Here is a tiny trained network, its code and every weight. The questions are about switching its units off for an input and a class, where a switched-off unit gives its printed mean instead of its output.

import numpy as np


def w(rows, s, z=0):
    codes = np.array(rows[::2]) - 128.0
    scale = np.full(codes.shape[1], s)
    scale[-1] = z or s
    return codes * scale


def f(y):
    return y / 2 * (1 + np.tanh(0.7978845608 * (y + 0.044715 * y**3)))


def log_softmax(a):
    a = a - a.max(-1, keepdims=True)
    return a - np.log(np.exp(a).sum(-1, keepdims=True))


def net(x, mask):
    res = np.array(x, float).reshape(1, 8) / 4 @ E
    y = f(res @ A[0][:, :-1].T + A[0][:, -1])
    res = res + np.where(mask, y, B[0][:, -1]) @ B[0][:, :-1]
    return log_softmax(res[-1] @ U[:, :-1].T + U[:, -1])


A, B = {}, {}
E = w([
[236,208,103,200,211,184,148,127],'x0',
[97,149,2,130,66,165,60,141],'x1',
[135,131,139,132,114,133,127,135],'x2',
[134,136,114,118,147,108,123,120],'x3',
[141,130,127,123,122,124,124,117],'x4',
[201,159,121,5,192,159,73,196],'x5',
[123,129,116,124,150,115,118,127],'x6',
[152,153,137,160,128,48,67,214],'x7',
],0.0083)
A[0] = w([
[109,254,71,180,173,169,128,121,76],'n1',
[87,198,54,133,78,167,75,128,21],'n2',
[64,109,135,44,94,69,124,123,22],'n3',
[86,113,84,99,159,196,159,48,255],'n4',
[182,153,130,177,171,144,149,125,56],'n5',
[166,131,134,13,160,185,104,192,91],'n6',
[137,130,90,208,118,19,89,241,110],'n7',
[83,154,153,73,43,99,121,128,95],'n8',
],0.0084,0.0034)
B[0] = w([
[146,132,172,135,142,178,67,140,215],'n1',
[34,215,255,61,230,25,186,121,199],'n2',
[121,112,105,65,125,223,53,101,219],'n3',
[219,59,106,179,143,100,153,174,252],'n4',
[71,140,180,124,160,222,72,49,194],'n5',
[78,206,70,199,31,110,193,87,255],'n6',
[209,93,43,146,151,124,139,94,251],'n7',
[164,135,161,162,136,168,81,120,208],'n8',
],0.0091,0.0062)
U = w([
[113,144,118,94,151,254,27,98,2],'0',
[86,189,55,203,63,117,195,91,76],'1',
[179,124,40,140,133,137,162,153,186],'2',
[62,202,194,68,193,61,177,111,144],'3',
[126,145,74,146,124,158,154,180,216],'4',
],0.009,0.0049)

Each question gives the input, the list of numbers given to net, and the class t.
The units are the neurons (one row each of A and B). Each row of codes is followed by its name. A weight is (code - 128) times the scale printed after its matrix; where a second scale follows, it is the last column's (A, B and U).
mask holds one flag per neuron, in row order. A switched-off neuron (its flag False) gives its mean, the last column of its row in B, instead of its output. The means were averaged over made-up inputs and are rounded, as every weight is.
A unit's drop is (log p(t) with every unit on - log p(t) with that unit switched off) / (log p(t) with every unit on - log p(t) with every unit switched off).
The circuit of an input: a set's keep is (log p(t) with only the set's units on - log p(t) with every unit switched off) / (log p(t) with every unit on - log p(t) with every unit switched off). Starting from all 8 units, units are removed one at a time, each time the one whose removal leaves the highest keep (on an exact tie, the one counted first), for as long as the keep stays at least 0.8.
units of the circuit, in order: the units of the circuit, biggest drop first
unit that matters most: the unit with the biggest drop
top k neurons: the k neurons with the biggest drops, biggest first
drop when u is switched off: that unit's drop, to one decimal
input [-6,-7,-8,-5,4,-4,-7,8], class 2: units of the circuit, in order	n7, n2
input [-5,5,-3,2,-7,4,6,-7], class 2: units of the circuit, in order	n4
input [-8,-1,-5,-3,8,5,-4,6], class 0: top 3 neurons	n3, n8, n4
input [1,3,-8,4,-1,3,-2,0], class 1: units of the circuit, in order	n6, n3
input [-2,-1,0,3,2,4,8,-1], class 1: top 2 neurons	n6, n2
input [8,7,-5,1,-6,4,2,5], class 0: top 3 neurons	n1, n5, n7
input [-3,6,1,-6,2,4,-5,3], class 3: top 2 neurons	n2, n4
input [-1,-6,3,0,-2,-2,-7,8], class 2: top 3 neurons	n7, n2, n6
input [-6,8,4,7,-6,-6,3,5], class 3: top 3 neurons	n2, n6, n4
input [1,7,4,3,6,-6,-4,-8], class 2: top 3 neurons	n4, n6, n5
input [1,7,-1,3,1,4,-3,-3], class 3: top 2 neurons	n2, n7
input [8,3,5,-2,7,0,-6,7], class 0: top 2 neurons	n5, n1
input [-8,-8,4,0,4,5,-4,3], class 0: top 3 neurons	n3, n2, n8
input [-3,-6,8,7,1,-4,1,-7], class 2: top 3 neurons	n4, n2, n6
input [-3,-3,-1,-1,-5,5,2,3], class 1: top 4 neurons	n6, n2, n4, n1
input [7,4,-6,0,3,-1,-3,0], class 0: unit that matters most	n1
input [-7,1,0,4,-2,7,-3,-8], class 2: top 3 neurons	n4, n6, n5
input [6,-4,6,6,1,7,8,4], class 1: top 2 neurons	n6, n3
input [-2,-6,2,-7,1,7,-7,6], class 1: drop when n7 is switched off	0.0
input [-1,-2,1,-8,-4,0,-6,8], class 2: unit that matters most	n7
input [6,-7,-1,6,-5,8,1,-2], class 1: drop when n6 is switched off	1.3
input [0,8,7,0,-5,8,7,-4], class 1: drop when n6 is switched off	1.3
input [-2,6,0,-2,4,7,7,7], class 1: drop when n6 is switched off	0.8
